Here is a tiny trained network, its code and every weight. The questions are about switching its units off for an input and a class, where a switched-off unit gives its printed mean instead of its output.

import numpy as np


def w(rows, s, z=0):
    codes = np.array(rows[::2]) - 128.0
    scale = np.full(codes.shape[1], s)
    scale[-1] = z or s
    return codes * scale


def norm(h):
    return h / np.sqrt((h * h).mean(-1, keepdims=True) + 1e-5)


def f(y):
    return np.maximum(y, 0)


def log_softmax(a):
    a = a - a.max(-1, keepdims=True)
    return a - np.log(np.exp(a).sum(-1, keepdims=True))


def net(x, mask):
    res = np.array(x, float).reshape(1, 2) / 4 @ E
    u = 0
    for l in range(2):
        y = f(norm(res) @ A[l][:, :-1].T + A[l][:, -1])
        res = res + np.where(mask[u : u + 5], y, B[l][:, -1]) @ B[l][:, :-1]
        u += 5
    return log_softmax(norm(res)[-1] @ U[:, :-1].T + U[:, -1])


A, B = {}, {}
E = w([
[63,243,103,161,127,206,72,79],'x0',
[2,16,100,75,159,69,170,154],'x1',
],0.0012)
A[0] = w([
[20,184,43,74,89,223,35,28,3],'L0N1',
[4,122,42,92,114,172,123,86,177],'L0N2',
[90,3,145,55,192,83,214,156,109],'L0N3',
[149,187,40,127,38,157,68,195,37],'L0N4',
[33,91,57,116,101,189,102,82,130],'L0N5',
],0.0037,0.0029)
B[0] = w([
[118,189,34,199,186,13,34,109,200],'L0N1',
[68,152,58,155,24,167,48,209,217],'L0N2',
[148,73,152,46,119,174,250,147,255],'L0N3',
[109,106,178,121,65,203,131,70,151],'L0N4',
[87,108,67,99,4,239,107,194,187],'L0N5',
],0.004,0.0054)
A[1] = w([
[194,129,165,231,219,6,141,159,34],'L1N1',
[116,70,213,55,244,15,231,91,2],'L1N2',
[166,207,130,182,236,14,156,139,121],'L1N3',
[193,98,201,124,248,3,236,105,108],'L1N4',
[136,200,229,196,248,95,116,22,15],'L1N5',
],0.0038,0.0026)
B[1] = w([
[87,132,221,206,117,141,106,186,153],'L1N1',
[173,183,63,120,155,107,111,2,227],'L1N2',
[125,47,206,114,93,152,111,148,157],'L1N3',
[136,93,71,97,207,37,89,89,251],'L1N4',
[205,113,226,81,75,202,155,64,159],'L1N5',
],0.0058,0.0025)
U = w([
[31,222,18,234,16,158,5,195,253],'0',
[200,44,245,212,213,3,64,154,167],'1',
[28,42,56,50,16,226,232,239,176],'2',
[230,203,246,211,32,225,58,30,245],'3',
[214,24,55,30,225,18,238,28,253],'4',
[32,224,188,243,231,88,212,197,3],'5',
[29,228,185,248,250,97,219,216,3],'6',
[36,241,178,254,229,68,240,207,3],'7',
],0.0047,0.0038)

Each question gives the input, the list of numbers given to net, and the class t.
The units are the neurons (one row each of A and B). Each row of codes is followed by its name. A weight is (code - 128) times the scale printed after its matrix; where a second scale follows, it is the last column's (A, B and U).
mask holds one flag per neuron, layer by layer. A switched-off neuron (its flag False) gives its mean, the last column of its row in B, instead of its output. The means were averaged over made-up inputs and are rounded, as every weight is.
A unit's drop is (log p(t) with every unit on - log p(t) with that unit switched off) / (log p(t) with every unit on - log p(t) with every unit switched off).
The circuit of an input: a set's keep is (log p(t) with only the set's units on - log p(t) with every unit switched off) / (log p(t) with every unit on - log p(t) with every unit switched off). Starting from all 10 units, units are removed one at a time, each time the one whose removal leaves the highest keep (on an exact tie, the one counted first), for as long as the keep stays at least 0.8.
circuit, biggest first: the units of the circuit, biggest drop first
top k neurons: the k neurons with the biggest drops, biggest first
top k neurons in layer l: the k neurons of layer l with the biggest drops, biggest first
drop of u: that unit's drop, to one decimal
input [-2,-6], class 3: top 2 neurons	(L0N3, L0N2)
input [-1,1], class 4: circuit, biggest first	(L0N5)
input [2,-6], class 3: top 3 neurons in layer 0	(L0N2, L0N5, L0N3)
input [1,-1], class 3: top 4 neurons	(L0N2, L0N5, L0N3, L1N5)
input [4,-4], class 3: top 2 neurons	(L0N2, L0N5)
input [3,-4], class 3: top 3 neurons	(L0N2, L0N5, L1N5)
input [2,-2], class 3: circuit, biggest first	(L0N2, L0N5, L1N5, L0N3)
input [0,-6], class 3: top 2 neurons in layer 0	(L0N2, L0N3)
input [-2,-4], class 3: top 3 neurons in layer 0	(L0N3, L0N2, L0N5)
input [-3,-2], class 4: top 2 neurons in layer 0	(L0N2, L0N1)
input [1,-5], class 3: top 3 neurons	(L0N2, L0N3, L0N5)
input [-7,-6], class 1: top 4 neurons	(L0N3, L0N2, L0N5, L1N1)
input [0,-2], class 3: top 3 neurons in layer 0	(L0N3, L0N2, L0N5)
input [-3,2], class 4: circuit, biggest first	(L0N2)
input [-3,1], class 4: drop of L0N2	0.6
input [5,-7], class 3: drop of L0N2	1.2
input [-4,-3], class 1: drop of L1N2	0.0
